Below is a small trained network, with its code and all its weights. Each question gives an input and a target symbol and asks what happens when units are switched off, that is, made to give their printed mean instead of their output.

import numpy as np


def w(rows, s, z=0):
    codes = np.array(rows[::2]) - 128.0
    scale = np.full(codes.shape[1], s)
    scale[-1] = z or s
    return codes * scale


def norm(h):
    return h / np.sqrt((h * h).mean(-1, keepdims=True) + 1e-5)


def f(y):
    return np.maximum(y, 0)


def softmax(a):
    e = np.exp(a - a.max(-1, keepdims=True))
    return e / e.sum(-1, keepdims=True)


def log_softmax(a):
    a = a - a.max(-1, keepdims=True)
    return a - np.log(np.exp(a).sum(-1, keepdims=True))


def net(x, mask):
    ids = ['βεζμξσφ'.index(c) for c in x.split()]
    T = len(ids)
    res = E[ids] + P[:T]
    u = 0
    for l in range(2):
        r = norm(res)
        for j in range(3):
            rows = slice(2 * j, 2 * j + 2)
            q, k, v = (r @ M[l][rows].T for M in (Q, K, V))
            z = softmax(np.where(np.tri(T) > 0, q @ k.T / 2**0.5, -1e9)) @ v
            o = O[l][rows]
            res = res + np.where(mask[u + j], z, o[:, -1]) @ o[:, :-1]
        u += 3
        y = f(norm(res) @ A[l][:, :-1].T + A[l][:, -1])
        res = res + np.where(mask[u : u + 16], y, B[l][:, -1]) @ B[l][:, :-1]
        u += 16
    return log_softmax(norm(res)[-1] @ U[:, :-1].T + U[:, -1])


Q, K, V, O, A, B = {}, {}, {}, {}, {}, {}
E = w([
[58,96,141],'β',
[45,53,127],'ε',
[223,4,45],'ζ',
[137,149,134],'μ',
[211,47,61],'ξ',
[153,154,152],'σ',
[154,158,138],'φ',
],0.0028)
P = w([
[121,115,125],'0',
[99,78,80],'1',
[122,124,188],'2',
[65,3,138],'3',
[100,173,172],'4',
[137,70,144],'5',
[79,148,137],'6',
[184,190,176],'7',
[77,134,116],'8',
[185,122,77],'9',
],0.0043)
Q[0] = w([
[181,165,193],'L0H0',
[97,197,143],'L0H0',
[111,161,130],'L0H1',
[191,88,155],'L0H1',
[145,172,69],'L0H2',
[3,54,113],'L0H2',
],0.0058)
K[0] = w([
[82,156,54],'L0H0',
[128,19,32],'L0H0',
[98,149,97],'L0H1',
[233,69,125],'L0H1',
[27,99,127],'L0H2',
[252,78,156],'L0H2',
],0.0042)
V[0] = w([
[29,115,178],'L0H0',
[168,214,121],'L0H0',
[141,163,108],'L0H1',
[1,174,159],'L0H1',
[255,91,166],'L0H2',
[200,97,131],'L0H2',
],0.004)
O[0] = w([
[33,63,184,156],'L0H0',
[197,107,136,2],'L0H0',
[115,114,99,72],'L0H1',
[151,127,144,52],'L0H1',
[146,252,75,195],'L0H2',
[140,207,34,180],'L0H2',
],0.0032,0.0017)
A[0] = w([
[133,156,64,73],'L0N0',
[153,133,123,81],'L0N1',
[24,187,145,105],'L0N2',
[157,191,74,32],'L0N3',
[47,156,72,52],'L0N4',
[77,96,68,220],'L0N5',
[161,46,104,221],'L0N6',
[111,199,76,189],'L0N7',
[87,167,125,94],'L0N8',
[127,209,127,146],'L0N9',
[157,82,29,229],'L0N10',
[185,94,94,249],'L0N11',
[192,48,252,236],'L0N12',
[114,196,85,168],'L0N13',
[83,170,121,97],'L0N14',
[128,72,66,138],'L0N15',
],0.0043,0.0018)
B[0] = w([
[119,128,182,158],'L0N0',
[145,127,98,132],'L0N1',
[207,118,165,184],'L0N2',
[120,118,135,154],'L0N3',
[200,94,114,160],'L0N4',
[152,177,193,225],'L0N5',
[84,151,204,230],'L0N6',
[110,36,155,192],'L0N7',
[136,143,161,147],'L0N8',
[80,82,114,169],'L0N9',
[105,146,183,254],'L0N10',
[99,145,178,222],'L0N11',
[4,59,179,220],'L0N12',
[130,77,135,181],'L0N13',
[193,97,171,150],'L0N14',
[56,161,161,200],'L0N15',
],0.003,0.0033)
Q[1] = w([
[172,89,158],'L1H0',
[201,214,35],'L1H0',
[29,98,253],'L1H1',
[236,208,73],'L1H1',
[186,186,84],'L1H2',
[105,126,236],'L1H2',
],0.005)
K[1] = w([
[73,234,207],'L1H0',
[16,19,121],'L1H0',
[234,203,34],'L1H1',
[3,88,141],'L1H1',
[39,1,104],'L1H2',
[205,244,66],'L1H2',
],0.004)
V[1] = w([
[253,78,141],'L1H0',
[168,221,213],'L1H0',
[10,94,29],'L1H1',
[91,76,170],'L1H1',
[175,87,195],'L1H2',
[112,163,226],'L1H2',
],0.0054)
O[1] = w([
[61,170,254,64],'L1H0',
[113,209,104,208],'L1H0',
[179,59,87,72],'L1H1',
[47,103,115,182],'L1H1',
[82,131,155,175],'L1H2',
[78,162,86,254],'L1H2',
],0.0062,0.0041)
A[1] = w([
[55,113,98,193],'L1N0',
[133,46,209,175],'L1N1',
[234,228,172,249],'L1N2',
[136,173,73,90],'L1N3',
[66,167,103,179],'L1N4',
[114,191,139,87],'L1N5',
[149,174,58,112],'L1N6',
[117,177,95,166],'L1N7',
[183,9,98,163],'L1N8',
[172,183,1,164],'L1N9',
[158,212,74,209],'L1N10',
[114,111,223,195],'L1N11',
[192,212,139,219],'L1N12',
[100,161,170,73],'L1N13',
[30,205,109,254],'L1N14',
[49,160,130,78],'L1N15',
],0.0039,0.0018)
B[1] = w([
[124,109,141,197],'L1N0',
[120,216,171,147],'L1N1',
[169,60,163,161],'L1N2',
[180,170,25,140],'L1N3',
[169,109,132,197],'L1N4',
[136,131,78,153],'L1N5',
[174,164,3,142],'L1N6',
[151,87,94,164],'L1N7',
[96,194,91,141],'L1N8',
[196,137,45,152],'L1N9',
[185,65,82,170],'L1N10',
[173,166,162,158],'L1N11',
[109,63,115,160],'L1N12',
[146,158,110,145],'L1N13',
[192,96,130,254],'L1N14',
[144,116,139,178],'L1N15',
],0.0039,0.006)
U = w([
[57,104,191,122],'β',
[75,27,131,12],'ε',
[217,193,15,178],'ζ',
[62,4,203,40],'μ',
[226,99,66,252],'ξ',
[50,230,221,131],'σ',
[186,221,254,162],'φ',
],0.0046,0.0028)

Each question gives the input, a string of symbols that net reads in full, and the target symbol t.
The units are the heads (2 rows each of Q, K, V and O) and the neurons (one row each of A and B). Each row of codes is followed by its name. A weight is (code - 128) times the scale printed after its matrix; where a second scale follows, it is the last column's (O, A, B and U).
mask holds one flag per unit, layer by layer, with each layer's heads first. A switched-off unit (its flag False) gives its mean, the last column of its rows in O or B, instead of its output. The means were averaged over made-up inputs and are rounded, as every weight is.
A unit's drop is (log p(t) with every unit on - log p(t) with that unit switched off) / (log p(t) with every unit on - log p(t) with every unit switched off).
The circuit of an input: a set's keep is (log p(t) with only the set's units on - log p(t) with every unit switched off) / (log p(t) with every unit on - log p(t) with every unit switched off). Starting from the 12 units with the biggest drops (on a tie, the unit counted first), units are removed one at a time, each time the one whose removal leaves the highest keep (on an exact tie, the one counted first), for as long as the keep stays at least 0.8.
units of the circuit, in order: the units of the circuit, biggest drop first
k most important neurons: the k neurons with the biggest drops, biggest first
top k neurons in layer l: the k neurons of layer l with the biggest drops, biggest first
which heads matter: for each layer, one digit per head in row order, 1 if its drop is at least 0.15 and else 0, layers parted by /
input σ σ μ β, target σ: top 2 neurons in layer 0	L0N12; L0N15
input ζ μ ξ, target ζ: which heads matter	111 / 000
input ζ ζ ζ, target ζ: top neuron in layer 0	L0N15
input φ ζ ξ, target φ: which heads matter	101 / 100
input σ ζ ζ ξ μ φ, target σ: 2 most important neurons	L0N7; L0N12
input ξ β ζ β μ ζ σ ζ σ, target ξ: 2 most important neurons	L0N12; L0N10
input ζ ζ μ ζ σ, target ζ: which heads matter	011 / 000
input ζ σ ζ β ξ β, target ξ: units of the circuit, in order	L0N4; L0H2; L0N12
input σ φ μ ε ζ σ ξ ε ζ, target σ: 2 most important neurons	L0N7; L0N15
input ξ μ φ, target ξ: 3 most important neurons	L0N2; L0N10; L0N11
input σ ξ ζ σ β ε, target σ: which heads matter	101 / 000
input φ ζ μ φ β, target φ: 2 most important neurons	L0N12; L0N2
input ζ σ ε, target ζ: which heads matter	111 / 100
input φ μ φ σ φ φ ξ σ φ μ, target φ: which heads matter	101 / 110
input ξ μ ε ζ β σ φ ζ μ, target ξ: 2 most important neurons	L0N12; L0N10
input ζ φ μ μ μ ζ φ, target ζ: top 3 neurons in layer 0	L0N12; L0N15; L0N4
input φ σ ξ ξ ζ φ ζ ζ φ σ, target φ: units of the circuit, in order	L1H0; L0H0
input ζ μ σ ζ ξ σ, target ζ: units of the circuit, in order	L0H2
input ξ ξ φ, target ξ: 2 most important neurons	L0N2; L0N10
input σ μ μ σ, target σ: top 3 neurons in layer 0	L0N12; L0N15; L0N6
input ζ ξ β μ ξ μ ζ β, target ξ: which heads matter	010 / 000
input ζ σ μ, target ζ: which heads matter	111 / 000
input ξ φ μ, target ξ: 2 most important neurons	L0N2; L0N10
